(in the rows, 128 means zero)
Rows lie near named flat spaces through zero. A row that begins with a name and a colon came from that space; any other row is followed by the name of its block's space that it lies nearest.
rek-gar: [143 135 140 121 133 133 139 106 138 130 136 125 108 130 107 130 132 105
 104 113 152 142 111 118 158 111 120 138 118]
zava-guro: [100 137 126 147 111 132 113 123 114 140 162 134 103 150 167 106 169 132
 158 160 110  99 114 147  88 165 169 103 117]
zava-guro: [146 138 160 178 134 154 115 171 124 128 101  86 122  86 156 191 166 118
 147 185 179 159  87 156 146 125 165 134  93]
zava-guro: [ 94 107 113 147 113 150  98 167 120 109 148 137 116 143 137  89 104 172
 132 127  74 124 151 132 127 155 139 102 124]
zava-guro: [ 88 171  98 107 108 196  42 195  83 157 185 110 136 132 131 121 156 173
 174 115  92 112  94 151 142 150 166 130 147]
vono-pil: [120 124 149 152 116 118 125 126 123 128 132 127 119 122 128 115 173 161
 139 142 130 118  99 160 128 140 135 113  99]
zava-guro: [ 93 106 116 100 124 143 130  95 142 161 152 168 107 141  63  49 129 147
 100  51  94 146 111 103 134 135 128 137 153]
vono-pil: [161 130 163 155 134 122 142 135 132 125 116 113 111 102 120 139 125 121
 121 151 169 145 131 139 169 115 104 132  91]
rubo-zegi: [133 134 125 103 134 125 139 163 138  87 121  93 149 138 137 160 123 146
 110 140 134 149 104 103 138 120 140 117 149]
rubo-zegi: [175 190 133 103 122  98 126 123 118  99 192 123 142 133 165 114 142 114
 136 146 154 100 141 125 130 141 114  83 182]
vono-pil: [126 113 132 159 117 147 119  91 146  70 163 135  93 166 145 129 130  81
  72 109 120 121 116 132 157 123 141  99  98]
rubo-zegi: [189 173 149 142 132 154 101  95 122 119 142 120  77 117 124 163 137  99
 118 128 181 137 124 146 194  94 102 143 102]
fedi-mup: [128 115 141 116 148 133 194  70 163 168 148 150   9 174 109  61  79  70
  89 141 145 178 156  41 128 136 140 141 115]
zava-guro: [158 139 121 117 135 136 123  99 147  74 113 120 108 145 136 170 131 130
  96 118 141 151 109 113 145 102 135 124 149]
pib-pobov: [123  89 128 144 148 119 173 159 140 135  94 117 137 128 142 144  37  63
 114 162 130 140 197  90 123 123 109 147  95]
rubo-zegi: [131 171 131  59 134 138 151 145 124 148 191  88 120 161  99 124 116  87
 102 117 157 131  94  78 182 113 118 144 123]
zava-guro: [115  90  85 108 140 112 146  98 145  93  56 142 109 175 148 160  71 161
 122 138  78 134 177  92  72 114 128 143 140]
rek-gar: [113 107 114 103 130 120 159  82 170  39 125 102 145 193 151 196 162  79
  47 104 127 133  48  98 118 102 176 108 135]
vono-pil: [123 107 127 149 120 144 107 163 135  86 139 136 123 123 120  92  96 168
 106 111  97 148 151 126 156 140 121  99 139]
pib-pobov: [113  92 121 143 123 140 108  95 140 132 103 176 102 117  82  77 131 190
 117  72  90 151 133 139 127 129 120 132 142]
vono-pil: [129 104 128 135 124 140 114 202 125  89 142 123 136 120 100  84  38 176
 103 111  90 143 194 114 193 129  74 110 117]
vono-pil: [135 141 139 118 119 103 125 148 112 123 111 114 120 124 121 122 157 230
 163 158 122 122 115 150 128 134 112 120 118]
fedi-mup: [113 116 143 143 119 144 116 165 131 120 154 125 141 109 103  93 136 147
 110 104 121 143 107 136 164 140 130 110 125]
rek-gar: [118 180  60  30 109 143  69  87  91 103 177 127 149 210 111 163 115 146
 123  53  70  46 126 135 152  86  82 152 139]
pib-pobov: [198 148 126 115 135  82 132  90 146  40  83 128 153 120 152 184 140 172
 112 130 149 133 134 138 123  96  99 103 183]
fedi-mup: [174 153 125 116 121  85 107 120 111  64  96 102 231 107 147 231 163 135
 132 116 150  70 110 194 142  82  78 127 128]
pib-pobov: [ 62  79 119 121 150 174 162 165 129 247  99 134  64 133  75  73  47 110
 146 138 103 180 167  62 118 143 144 199  79]
fedi-mup: [117 131 103  84 130 122 136 127 123 129 142 125 147 159 118 129  89 112
 117 106 107 107 149 103 130 116 105 140 134]
rubo-zegi: [113  95 153 206 121 144 129 129 143 108 133 127 116 119 166 137 150  67
 108 154 140 131 113 153 123 147 169 102  83]
rek-gar: [124 119 140 150 137 121 126 143  98 231  69 144 136  66  98 121 123 156
 205 151 139 122 166 164 105 130  97 185  92]
pib-pobov: [143  92 158 161 130 115 141 147 160  66  94 115 179  85 109 150 155 145
  79 103 150 165  83 147 161 113 128 104 134]
vono-pil: [138 118 177 176 116 118 152 130 161  52 171 103 123 130 155 125 191  98
  68 145 166 147  55 138 159 144 170  61 112]
vono-pil: [189 166 173 116 141  92 163 147 106 155 105  81 108 106 106 167 110 145
 155 188 197 121 147 139 192  91  51 165  51]
rubo-zegi: [ 85  94 128 162 123 130 145 176 152  82 146 113 156 139 188 120 145 102
 107 164 109 146  99 108  78 176 210  69 157]
rek-gar: [ 91 119 107  93 125 127 136  72 113 186 111 143  81 178  93 122 130 147
 147 113  97  96 125 127 109 113 112 180  72]
pib-pobov: [125 109 137 108 128  85 156 154 134 108  95 113 178 115 104 128 137 195
 126 125 121 131 111 132 126 123 105 121 135]
zava-guro: [133 136 136 128 119  81 155  86 125 137 162 150 140 141 148  95 142  90
 135 136 132  79 149 138  95 145 111 105 129]
pib-pobov: [115 133 107  84 134 119 135 107 114 184 103 145 107 141  96 108 115 173
 163 120 107 122 147 112 101 123 108 167 133]
fedi-mup: [175 145 140 124 123  83 145  78 124  73 125 114 124 161 146 180 123 111
 108 144 150  77 145 153 157  90  69 123  74]
rubo-zegi: [104 107 159 176 126 164 133 124 136 163 139 127  52 130 117 100 150 110
 121 149 142 158  98 130 148 144 164 135  64]
pib-pobov: [109 138 107 128 119 127 100 145  90 172 140 139 170 120 144 129 112 108
 178 131 104  69 172 161 102 139 107 144 115]
rek-gar: [143 119 145 142 138 149 144 146 161  83 141 114  96 129 130 119 110 111
  77 132 148 188 113  87 163 130 154 102 146]
fedi-mup: [119 126  93 138 122 155  84 139 116  89 117 125 138 150 169 176 105 124
 134 132  93 106 152 142 114 122 141 126 128]
fedi-mup: [119 101 114 166 128 187  84 164 140  81 124 125 137 118 134 154  90 100
  89  97 108 157 136 129 166 118 147 123 129]
rubo-zegi: [176 170 152 109 118  96 121  91 126 104 148 137 108 118 105 100 186 206
 132 114 152 127  97 152 156 122  97 102 157]
rek-gar: [145 155  84  64 120  92 107  71 110 106 109 153 140 166 122 142 128 204
 151  96  86  79 153 140  98 104  81 137 167]
rek-gar: [112  78 149 198 133 149 139 148 151 132 110 148  84 104 136  85 101 119
 117 152 122 176 157 117 120 158 157 112 110]
fedi-mup: [130 119 152 151 143 131 136 156 134 196  82 139 151  43 102 107 166 154
 169 135 162 183 105 136 100 146 155 147 170]
vono-pil: [111 110 141 114 138  90 182 144 123 180 108 108 194 111 112 149 116  66
 136 139 152 100 130 127 115 118 102 162  87]
fedi-mup: [ 90 127 152 170 112 153 116 139 109 175 160 118  85 133 138 108 181 121
 157 165 132 112  88 161 126 158 167 127  57]
pib-pobov: [138 150 109 126 120 151  89  76 125 126 147 166  63 150 132  97 141 159
 137 108 106 129 139 130 117 135 139 120 158]
fedi-mup: [136 150 118 111 143 116 157  59 125 172 102 124  94 160 163 187 148  56
 153 170 161 106 122 115  73 113 150 168 106]
vono-pil: [137 129 157 136 147 120 171 170 148 159 135 107 189  69 132 131 142  45
 119 141 189 167 100 102 121 142 160 124 169]
zava-guro: [140 168  95  12 133 117 147  76 133 123 172 131 100 199  72 102  95 146
  88  63 112 122 123  62 164  93  83 149 167]
rubo-zegi: [107  89 137 163 128 132 133 128 132 139  89 133 120 118 117 134 127 137
 129 133 118 134 127 146 123 126 130 143  82]
rek-gar: [108 109 141 137 137 129 157 151 133 166 101 118  94 123 122 112 123 150
 147 169 133 160 124 106 109 144 151 142 106]
rek-gar: [147 152 112  80 134 111 126 105 122 115 102 105 197 128 118 212 159 110
 123  97 150 101  85 144 132  82 110 159 142]
pib-pobov: [ 96 100 116 105 127  75 155 209 101 151  90 110 218 111 124 122  78 186
 176 158  89  89 183 136  93 142  82 137 115]
rek-gar: [ 63  74  87 127 129 148 121 104 127 142  62 128 157 162 126 199 126 104
 126 104  80 102 107 142  81 104 154 180  78]
zava-guro: [112  68 160 192 125 117 154 178 141 114 110 131 119 104 124  82  81 147
 114 157 113 149 173 132 144 152 112 104  77]
rubo-zegi: [ 76  76 100 129 131 140 132 132 136 139 103 137 189 133 115 149 100  70
 104  82  92 113 130 125 105 119 137 154 116]
zava-guro: [147 194 129  62 130  88 158  75 105 190 170 118 141 149 131 142 175  73
 161 140 174  73 101 124 104 119 113 152 135]
vono-pil: [140 152 123 126 131 175 108 151 128 126 201 125 111 135 130 104  73  44
  94 105 138 139 159  94 183 129 124 121 141]
pib-pobov: [124 166 133 127 124 150 102 201 106 134 154  86 146 110 161 148 161 149
 166 175 145 135  94 136 128 151 169 112 145]
rubo-zegi: [158 170 122 105 124 113 120  96 111 140 181 141 155 131 134 124 119  61
 129 104 146  77 158 138 142 118  87 127 143]
fedi-mup: [ 90 104 164 190 107 163 110 176 127 145 177 139  58 115 113  24 150 190
 134 147 106 162 112 140 154 185 163  86  93]
[ 97  73 101 156 139 192 104 144 152  96  86 128 118 137 120 167  73  95
  79  91  95 173 134 106 147 106 157 152 112] => rek-gar
[112 129 127 142 129 167 122 102 150 116 154 125  92 150 150 140 169  70
  96 122 141 155  70 110 119 137 199 116 140] => fedi-mup
[141 132 112 131 115 120  89 152 103  71 117 108 192 132 144 192 106 142
 129 117 106  71 153 179 159  98  77 127  95] => fedi-mup
[113 127 104 124 113 146  74 182 114  80 136 116 210 113 133 155 134 160
 125  90  93 108 113 161 143 125 128 109 159] => fedi-mup
[124 121 115 113 116 102 127  93 127 109 136 158 111 157 120  85 122 181
 127 109  88 104 153 131 113 135 103 109 139] => pib-pobov
[103 157 110 129 120 190  66 151 109 142 142 111 105 132 145 157 184 156
 158 133 119 141  66 145 121 139 194 135 141] => zava-guro
[114 162 119 111 137 161 120 164 101 200 146 101 114 129 146 149 120  82
 174 170 147 124 130 112 117 137 154 164 114] => pib-pobov
[ 81  71 147 148 128 108 167 206 128 165 134 120 223  86  96  87  84  82
 116 113 117 116 151 129 138 147 102 130  95] => vono-pil
[190 132 151 151 142 109 146  66 148  84  60 120  72 128 139 197 147 145
 114 160 175 153 119 140 143  86 112 141  97] => vono-pil
[ 64  69 121 154 114 121 125 150 114 172 115 154 174 115  99  84 114 141
 146 100  73  91 151 162 104 148 111 141  84] => vono-pil
[109 134 129 152 115 126 109 179 104 142 159 127 159 111 162 102 132 132
 167 159 112  99 150 153 105 166 139 101 132] => rek-gar
[ 88 137 129  93 128 131 148  89 121 227 149 144 102 138  88  83 180 117
 154 110 133 123  79 116  96 143 155 164 123] => zava-guro
[ 96  87 122 137 131 127 148 129 138 141  96 140 101 143 118 104 102 155
 128 136  97 144 147 109 102 139 137 137 109] => zava-guro
[144 144 140 113 132  76 150 126  94 193  84 120 168  97 117 155 139 149
 194 163 153  81 151 166 105 114  73 170  89] => fedi-mup
[171 173 106  96 137 160  99 139 147  38 165  93 175 138 167 207 127  53
  69  97 159 147  91  99 165  98 157 102 207] => rubo-zegi
[169 108 131 110 152  86 193  88 164  81  77 124 107 153 132 159  68 105
  82 144 149 155 168  76 128  94  95 135 129] => pib-pobov
[135 141 154 137 126 130 131 128 126 158 155 127 138  98 108 110 163 101
 128 116 161 130  98 143 151 132 128 129 123] => zava-guro
[152 133 139 110 137 117 140 109 146 110  94 120 129 115 103 151 162 167
 113 113 153 162  83 123 139 106 129 135 152] => pib-pobov
[118 135 102  77 132 115 132 128 116 156 125 135 159 137 103 119  99 140
 141 101 106 109 152 111 116 118  98 153 151] => rubo-zegi
[ 98 120 116  94 131 131 146 143 127 153 142 118 146 146 107 118 110 107
 118 111 116 124 120 101 128 127 129 145 124] => rubo-zegi
[154 133 137 144 135 143 121 122 131 126 122 130 101 116 123 135 105 111
 120 129 146 145 150 126 157 114 112 138 117] => vono-pil
[121 118 139 125 138 126 152 185 129 159 142 115 182  93 112 110  89  78
 123 124 144 139 148 107 144 136 115 135 136] => vono-pil
[171 156 163 162 124 135 119 168 134  99 194 127 121  89 143  76 120 108
 111 139 163 154 147 124 178 154 123  73 164] => rek-gar
[117 155 122  99 113 144 112 186 122  84 219 105 134 160 137  83 110 140
 102 120 106 123 121 100 169 153 135  77 158] => vono-pil
[ 79 100 117  81 130 124 160 163 146 116 131 100 174 153  98 126 131 140
  91  99 106 145  72  89 127 128 152 129 141] => rubo-zegi
[113 164 126 107 116 133 113 119  96 178 172 124 113 147 128 115 160 122
 165 137 129  85 112 146 124 138 128 140 103] => vono-pil
[176 177 115 126 138 196  83 109 119 135 182 137  48 143 128 129  54  46
 107 109 150 143 190  98 203 102 101 151 126] => vono-pil
[169 141 156 130 116  93 140  99 155  39 161 129 123 135 129 106 175 168
  77 111 147 140  87 134 160 127 121  64 162] => fedi-mup
[129 123  96 122 125 134  97 137 126  83 112 138 157 134 146 148 104 156
 126 109  91 120 154 133 114 123 124 116 166] => rek-gar
[104 157  58  44 117 154 100 117 108  91 208 125 112 239 137 125  37  90
  93  83  57  68 182  76 154 111  96 131 133] => vono-pil

Rows lie near named flat spaces through zero. A row that begins with a name and a colon came from that space; any other row is followed by the name of its block's space that it lies nearest.
gedof_mupur: [128 175  88 105 155 114 130  42 142 176 126 135 108  90 147 120 133 127
 143 106 139  80 193 145 124 131  76 116 117]
nisek_sib: [149  90 126 131 129 105 124 146 133 124 133 139 136 124 150 121 133 101
 149 128 145  92 127 135  93 130 141 125 132]
nisek_sib: [152 172 158 154 146 176 134  82 139 127  82 159 106  99 134 162 104 111
  91 168  93 134 172 102 162  37  92 111 147]
vibet_kuvus: [ 84 135 132 116 138 130 106 156 112 111 130 117 146 156  89 114 129 112
 151 149 128 167  83 129 126 171 130 154 124]
vibet_kuvus: [146 193 102  96  99 160 174  56 165 187 152 125  73  90 152 116 108 219
  56  36 132  86 178 142 153 161 109  97  77]
fozan_kul: [189  79  96 133  46  73 131 129 114 148 140 131 138  87 146 115 115 126
 129  79  80 119 138 139 118  87 163 135 179]
gedof_mupur: [174 121 169 155  87 131 121 171 116 141 133 191 154  89  99 138  63  45
 124 120  79  89 139 108 147 149 116 178 154]
pulen_gefum: [ 97 105 161 131 122 113 113 154 119  89  96 101 140 174 110 112 149 101
 209 159 160 146  99 146  69 136 126 127 114]
gedof_mupur: [104 129 116 111 144 107 102 126 113 155 145  95 204 123 118 109 154 148
  89  73 122 143 114 113 128 166 113 191 155]
pulen_gefum: [123 110 146 131 150 128 122 135 149 107 104 137 115 141 154 116 142  94
 170 152 170  88 132 139  64 108 129 106 112]
gedof_mupur: [124 102 114  90 127  96 136 117 120 123 121 100 134 149 141 113 152 148
 164 132 145 126 105 147  96 167 141 110  98]
vibet_kuvus: [ 78 148 142 119  86 115 122 139 106 131 120  94 143 157  83 108 137 139
 183  98 124 159 123 140 122 168 115 160 117]
ded_nepen: [135 143  83  91 167 123 136  74 145 149 132 137 100 108 164 122 136 142
 114 136 139  96 142 137 123 133 125  94 108]
vibet_kuvus: [173  72  68 175 164  93 100 147 132 103 178 150 112 106 143 142 126  81
 134 181 150 141 116 148 130  73 153  98 187]
ded_nepen: [147  97 127 143 149 109 114 171 121 122 156 170 138 121 119 137 106  57
 158 160 138  94 119 130 129 170 132 142 134]
fozan_kul: [123  80 128 205 182 105  99 215 109 113 195 147 172 143 103 166 142  66
 149 157 166 124 136 114 170 151 125 172 174]
nisek_sib: [129 128 106 165 152 127 121 143 147 123 166 160  82 122 125 133 116  85
 167 149 175  94 155 152 124 129 120 105 127]
pulen_gefum: [143 166 111 124  71 129 169  73 130 150 122 122  58 116 124 139 112 173
 157 109 112 129 181 153 161 112 114  81  99]
fozan_kul: [104 141 118 133 163 140 122 120 133 131 135 114 135 135 136 134 153 153
 100 125 141 141 135 117 143 111 124 132 136]
vibet_kuvus: [137 101 175 105 115 163 132 159 151  98  90 116 149 144 162 103 133 158
  66 113 129 128  68 109  67 108 172 124 113]
ded_nepen: [121 136 138 110 142 130 108 102 143 117 108 111 137 132 122  95 126 112
 147 129 161 129 103 152  62 147 100 122 112]
pulen_gefum: [ 95 125 166 118 151 119 119 116 106 118  90  69 196 166 117 131 174 154
 141 127 140 165 116 116 111 142  96 157 122]
vibet_kuvus: [140 133  87 128 162 109 121 106 109 144 160 135 137 110 114 150 122 119
 118 154 113 148 133 127 184 150 112 132 145]
vibet_kuvus: [122 112 169 159 114 131 123 138 124 103  93  94 153 151 129 134 154 139
 139 127 134 157 132 121 103  68 122 133 149]
fozan_kul: [ 64 164 105  82 131 116 128  85 101 124  79 110 101 157 114 125 155 134
 199 180  97 169 131 131 139 108 127 113 113]
pulen_gefum: [154 100 161 130 106 110 124 127 113 110  99 108 164 135 118 127 124 112
 153 138 121 146 109 134  98 129 114 134 133]
ded_nepen: [168  93 119 177  95 107 146 148 104 134 165 101 154 123 127 169 142 181
  83  98 102 170 148 113 201  92 144 137 173]
vibet_kuvus: [120 135 133 178 143 180 114 158 195  84 130 172  30 129 153 104 109  83
 148 158 201  89 133 159  50  44 150  65 124]
nisek_sib: [218  61 130  92 101  97 149 112  98 108  97 120 162 114 153 149 111 142
  91 174  62 165  69 116 140 117 166 100 137]
ded_nepen: [ 64 162 109  38 131 128 135  92 110 145  65 128 122 142 151 108 158 149
 142 149  68 128 118 100 128 117 160 134 105]
ded_nepen: [227 108  88 150 167 105 122  84 125 141 161 177 128  61 136 164  80  70
  96 178 107 114 144 134 171 118  97 105 165]
gedof_mupur: [174  89 115 169 111 109 119 175 128 131 193 144 146 106 114 132 100 108
 102  98 139 120 116 138 144 162 138 148 157]
pulen_gefum: [138 130 138 162 128 152 105 150 127 104 142 124 143 124  95 131 104 122
  82 140 118 190  89 124 145 105 125 142 165]
pulen_gefum: [194  69 100 127  98  77 163 139 111 157 176 123 149 109 158 152 133 166
 105  85 116  95 145 128 169 170 157 124 127]
fozan_kul: [153 135 172 179  99 159 106 112 161 104  93 109 131 112 128 107 116 122
 103 100 147 150 134 141  60  30  99 122 167]
nisek_sib: [154  72 143 166 167  89 130 148 118 108 143 115 155 151 135 158 154  96
 191 164 186 105 145 143 115 153 105 115 121]
nisek_sib: [159  66 115  82  98  84 127 121 109 129 100  88 191 123 172 107 162 170
  87 100  84 148  83 113  93  99 177 141 158]
fozan_kul: [155 129 151 155 170 157 125 150 159 134 162 163 135 110 134 134 101  98
  86 115 173  73 135 124 120 172 104 136 113]
ded_nepen: [ 81 138  79 101 134 121 119 128 142 134 144 121  96 137 144  95 153 149
 138 111 147 122 118 142 103 125 161 118 124]
nisek_sib: [ 84 158 133  97 139 139 106 102 127 150 100  95 183 125 134  99 159 163
  76  77 108 146 121 102 109 111 116 177 150]
gedof_mupur: [200  79 105 226 127 102 116 183 124 127 228 154 138  95 100 166  92  88
 108 118 152 131 146 143 185 137 119 140 187]
gedof_mupur: [170  90 110 201 186 128 111 168 134 111 187 159 133 111 132 171 120  88
  92 170 155 130 136 119 172  96 130 123 177]
gedof_mupur: [ 86 158 123  43  96 118 166  56 120 136  52  90  88 159 156 108 165 189
 190 135 108 127 139 140  97 123 138  82  62]
vibet_kuvus: [117 127 107 145 184 136 120 130 136 125 171 101 143 140 127 139 152 165
  83 124 172 154 115 129 151 151 119 126 129]
fozan_kul: [114 171 147  71 143 171 153  87 135 122  74 142  92 138 139 131 115 145
 116 174 102 128 113 115 134 135 128  93  72]
pulen_gefum: [ 61 150  86  82 157 108 136 124 115 164 144 129 122 145 141 124 169 149
 157 115 129  93 155 117 156 178 143 146 101]
nisek_sib: [ 86 147 115 122 126 116 129 114 128 138 142  91 121 151 113 113 154 160
 168  97 166 133 142 152 116 166 109 128 104]
fozan_kul: [ 71 151 121  56  93 136 157 145 115 154 119 124 119 152 135 109 143 186
 116  89  87 116 111 105 152 187 178 148  81]
gedof_mupur: [ 97  94 116 160 226 127 105 148 115  88 136  91 166 171 141 165 193 146
 107 199 163 190 103 105 156  80 137 122 161]
gedof_mupur: [126 132 105 117 141 127 132 113 130 144 135 126 130 117 149 131 142 154
  93 115 117 125 138 116 146 111 139 128 138]
nisek_sib: [ 84 158  76 108 186 103  98  59 131 148 147  66 154 133 121 103 176 165
 134 103 178 161 133 156 106 152  77 134 133]
gedof_mupur: [157 108 123 200 164 154 102 188 142 119 191 163 147 102 122 152 106 101
  42 126 137 136 121 105 171  97 139 155 190]
pulen_gefum: [134 117 124 123 137 105 131 106 113 133 121 103 153 133 132 138 149 143
 138 131 127 140 136 128 134 130 114 129 131]
fozan_kul: [119 119 106 105 104 101 132 150 107 149 131 164 124 116 133 127 122  96
 158 130  83  95 141 114 150 139 160 150 137]
fozan_kul: [180  84 159 177 129 142 127 183 131 109 142 157 153 114 140 156 109 103
  75 139 116 121 119 101 146  91 150 140 164]
ded_nepen: [ 98  81 112  98 151  75  90 158  96 112 110 125 182 147 127 108 158  67
 190 171 115 134  85 122  88 142 152 164 155]
fozan_kul: [173 140 185 122 115 187 148 116 161 110  90 142 113 116 145 125  89 143
  62 127 125 117 105 120  98 113 124  99  96]
pulen_gefum: [123 187 108 118 155 164 146  69 154 166 127 146  91  97 157 138 128 165
  70 104 122  96 184 113 162  96 107 111 117]
vibet_kuvus: [119 135 142 134  85 143 126 121 136 113 112  80 130 141 119 106 137 182
 103  89 129 181 105 139 101  92 134 124 137]
ded_nepen: [133 127 140 107 135 131 134 140 140 132 147 136 129 134 120 111 109 117
 139 113 165  90 108 146 100 221 117 128  79]
ded_nepen: [127 108  93  88 130  86  84 111 111 119 122 113 165 118 109  84 122  89
 152 145 113 165  64 150  76 151 130 147 155]
nisek_sib: [117 130  89 165  78 132 147 158 144 123 164 149  36 129 133 131 122 145
 158 118 135 123 161 150 151  72 176  86 136]
vibet_kuvus: [126 139 119 109 139 128 123 122 116 133 126 148 129 120 115 132 111 105
 130 155 103 133 117 121 149 150 126 136 127]
pulen_gefum: [126 119 100 138 163 102 104  99 116 110 120 114 129 131 122 134 145 101
 169 183 138 164 126 144 121  91 110 110 155]
nisek_sib: [113 120  87 103 118  90 128  93 125 138 137  77 129 139 137 104 164 176
 153  96 152 145 125 158 101 142 129 113 120]
[ 99 140  87 124 162 114 118 141 135 172 179 152 138 109 141 120 143 118
 114  83 144  69 164 118 148 168 129 165 137] => fozan_kul
[144  69 136 104  58  81 114 166  94 109 101 112 173 136 119 102 126 107
 160 125  75 160  70 128  90 123 175 156 159] => vibet_kuvus
[140  85  90  86 186  84 140 139 131 149 176 142 142 132 165 126 148 118
 149 129 180  47 121 140 114 244 142 119  78] => ded_nepen
[134 120 106 145  98 107 114 116 132 142 134 108 139 108 139 110 143 144
 115  78 121 136 148 135 109  71 132 141 174] => fozan_kul
[180 102 110 131 136 109 141 107 127 144 137 138 138  99 162 149 130 136
  94 126 113 107 149 119 149 105 133 115 145] => vibet_kuvus
[124 122 150 134 118 132 120 150 127 112 125 125 137 141 109 119 118 111
 146 131 139 136 106 135 107 149 124 137 121] => gedof_mupur
[154 132 124 132 171 139 126  93 150 137 118 143 129 101 166 135 133 120
  91 135 140  94 153 119 114  87 111 113 137] => pulen_gefum
[143  84 149 116 102  92 155 150  99 112 132  91 148 169 112 143 139 152
 182 137 143 143 103 145 133 207 133 117  84] => nisek_sib
[123 127 124 167 154 139 117 173 141 120 169 172 100 126 114 137 107  74
 150 151 162  97 139 135 137 146 128 128 129] => nisek_sib
[195 123 193 217 145 180 105 117 187  89 131  98 146 111 124 120 103 129
  59  95 216 146 120 157  50  73  62 105 149] => fozan_kul
[177 142 125 108 114 126 152  47 130 129  87 121  95 108 142 140 112 143
 139 158 109 138 147 146 125  93 101  72 109] => nisek_sib
[128 152 104  77 133 122 115  61 119 135  84 121 133 108 133 110 125 127
 119 152  83 158 110 127 115  98 119 121 140] => ded_nepen
[110 122 176 129  98 140 123 140 119 104  83  87 163 157 117 118 146 153
 125 116 116 173 101 117  99  98 131 146 135] => vibet_kuvus
[109 143 181 112  68 134 125 142 102 115  87 104 159 151  75 113 108 125
 158 118  91 175  93 127 116 162 114 163 116] => pulen_gefum
[143 106 129  86 113 115 144 137 108 142 103 149 152 118 158 135 130 129
 103 133  66 106 119  92 147 124 169 144 131] => gedof_mupur
[138  90  92  61  76  46 150  99  90 161 132  76 167 136 138 107 159 177
 177  77 109 121 119 150 115 211 143 137 101] => gedof_mupur
[103  91  85 164 157  98  91 185 123 111 160 164 117 129 135 128 145  57
 176 170 139 115 132 127 123  79 167 140 184] => ded_nepen
[169 130  58 140 141 127 120  86 145 125 149 155  68  84 150 133 108 122
  95 165 112 149 133 144 148  44 146  75 170] => nisek_sib
[120 128 138 101 103 119 133 102 124 140  91  95 155 130 149 111 155 166
 116  91 109 132 132 119 101 101 132 139 132] => nisek_sib
[124 110 123 140 143  94 107 130 116 126 153  95 169 141 101 120 141 115
 166 118 167 143 117 152 108 182  95 148 132] => gedof_mupur
[ 56 121  72  32 163  90 138  96 122 151 109  84 136 163 186  94 212 196
 148 110 141 103 116 124  93 159 173 119  87] => ded_nepen
[211  93 175 128 109 123 130 114 130 128  93 139 181  92 149 130  99  99
  89 118 102 102 119 116  92 115 110 138 143] => pulen_gefum
[167  97 170  42  61 129 159 136 121 142  73 128 176 118 169  98 113 166
  64  77  56  95  74  95  90 165 183 150  96] => vibet_kuvus
[108 160 126 123 153 139 117 102 138 133 110 146 110 120 127 122 124  96
 152 147 135 110 150 131 114 113 103 125 124] => fozan_kul
[190  78 112 143  76  88 167 143 105 146 179 100 147 122 133 157 130 193
 100  78 114 138 136 133 185 167 150 123 129] => pulen_gefum
[175  96  92 124 174 132 146 131 141 130 140 185  96  99 193 161 126 115
  78 178 110  80 141 102 162  77 177  88 140] => gedof_mupur
[170  81 139 194 110 108 136 173 114  89 159 134 106 145  99 167 109  94
 187 178 152 152 128 152 153 126 129  98 136] => gedof_mupur
[103 199 123  76  97 169 133  62 173 173  85 137  96  88 168  73 123 168
  71  44 108  78 161 122  74  81 124 129 115] => fozan_kul
[154 133 121 148 134 114 111  96 143 131 134 135 118 104 120 115 109  84
 165 128 161 107 149 162  88 127  83 115 135] => fozan_kul
[118 141 127 162 103 141  98 133 143 107 132 113 114 125 100 101 114 119
 130 114 143 173 110 152  93  82 119 129 162] => ded_nepen
